Below is a small trained network, with its code and all its weights. Each question gives an input and a class and asks what happens when units are switched off, that is, made to give their printed mean instead of their output.

import numpy as np


def w(rows, s, z=0):
    codes = np.array(rows[::2]) - 128.0
    scale = np.full(codes.shape[1], s)
    scale[-1] = z or s
    return codes * scale


def f(y):
    return y / 2 * (1 + np.tanh(0.7978845608 * (y + 0.044715 * y**3)))


def log_softmax(a):
    a = a - a.max(-1, keepdims=True)
    return a - np.log(np.exp(a).sum(-1, keepdims=True))


def net(x, mask):
    res = np.array(x, float).reshape(1, 6) / 4 @ E
    y = f(res @ A[0][:, :-1].T + A[0][:, -1])
    res = res + np.where(mask, y, B[0][:, -1]) @ B[0][:, :-1]
    return log_softmax(res[-1] @ U[:, :-1].T + U[:, -1])


A, B = {}, {}
E = w([
[128,138,131,117,136],'x0',
[239,190,84,100,4],'x1',
[119,140,133,124,124],'x2',
[153,145,208,199,164],'x3',
[86,242,16,253,247],'x4',
[119,148,134,112,128],'x5',
],0.007)
A[0] = w([
[96,53,254,60,78,252],'N0',
[192,226,40,198,159,164],'N1',
[86,7,101,76,161,156],'N2',
[221,76,148,103,125,238],'N3',
[82,122,46,92,183,146],'N4',
[75,161,21,168,170,247],'N5',
[123,149,66,49,104,226],'N6',
[205,186,97,119,63,204],'N7',
[200,166,91,166,83,246],'N8',
[140,192,173,233,127,156],'N9',
[100,171,65,58,78,126],'N10',
],0.0086,0.0044)
B[0] = w([
[99,73,157,44,172,252],'N0',
[62,211,77,53,185,216],'N1',
[70,198,112,86,208,170],'N2',
[110,109,182,52,41,194],'N3',
[109,166,42,210,92,167],'N4',
[114,230,79,152,140,226],'N5',
[151,132,2,84,111,185],'N6',
[167,59,102,51,68,205],'N7',
[109,118,105,48,79,195],'N8',
[61,133,183,79,210,177],'N9',
[172,108,36,154,80,167],'N10',
],0.0077,0.011)
U = w([
[61,153,104,26,191,250],'0',
[184,23,68,94,51,3],'1',
[73,195,60,247,118,211],'2',
[148,207,18,133,72,11],'3',
[104,3,238,152,224,142],'4',
[187,85,183,95,32,180],'5',
[84,199,172,199,249,15],'6',
],0.0066,0.0043)

Each question gives the input, the list of numbers given to net, and the class t.
The units are the neurons (one row each of A and B). Each row of codes is followed by its name. A weight is (code - 128) times the scale printed after its matrix; where a second scale follows, it is the last column's (A, B and U).
mask holds one flag per neuron, in row order. A switched-off neuron (its flag False) gives its mean, the last column of its row in B, instead of its output. The means were averaged over made-up inputs and are rounded, as every weight is.
A unit's drop is (log p(t) with every unit on - log p(t) with that unit switched off) / (log p(t) with every unit on - log p(t) with every unit switched off).
The circuit of an input: a set's keep is (log p(t) with only the set's units on - log p(t) with every unit switched off) / (log p(t) with every unit on - log p(t) with every unit switched off). Starting from all 11 units, units are removed one at a time, each time the one whose removal leaves the highest keep (on an exact tie, the one counted first), for as long as the keep stays at least 0.8.
circuit, biggest first: the units of the circuit, biggest drop first
unit that matters most: the unit with the biggest drop
top k neurons: the k neurons with the biggest drops, biggest first
drop of u: that unit's drop, to one decimal
input [6,-6,0,-2,8,4], class 2: unit that matters most => N4
input [7,-2,5,-3,4,-6], class 2: circuit, biggest first => N0, N4, N7
input [1,-2,2,7,1,1], class 6: top 2 neurons => N7, N0
input [-5,-6,-3,-1,3,-3], class 2: circuit, biggest first => N0, N4
input [4,-5,0,3,-4,0], class 4: circuit, biggest first => N1, N5, N6
input [-6,1,-5,3,-2,3], class 5: circuit, biggest first => N1, N5
input [3,1,7,-3,-6,2], class 1: top 3 neurons => N1, N9, N5
input [2,7,-6,6,8,2], class 0: top 2 neurons => N9, N1
input [-8,6,5,-6,-7,5], class 1: top 3 neurons => N6, N10, N7
input [-4,2,1,-6,0,-4], class 1: top 2 neurons => N1, N5
input [-4,8,3,3,0,5], class 5: drop of N8 => -0.1
input [4,7,3,-6,-5,-7], class 1: drop of N2 => 0.0
input [3,1,8,-1,-1,3], class 1: drop of N1 => 0.3
input [-2,-5,-6,5,7,8], class 6: unit that matters most => N9
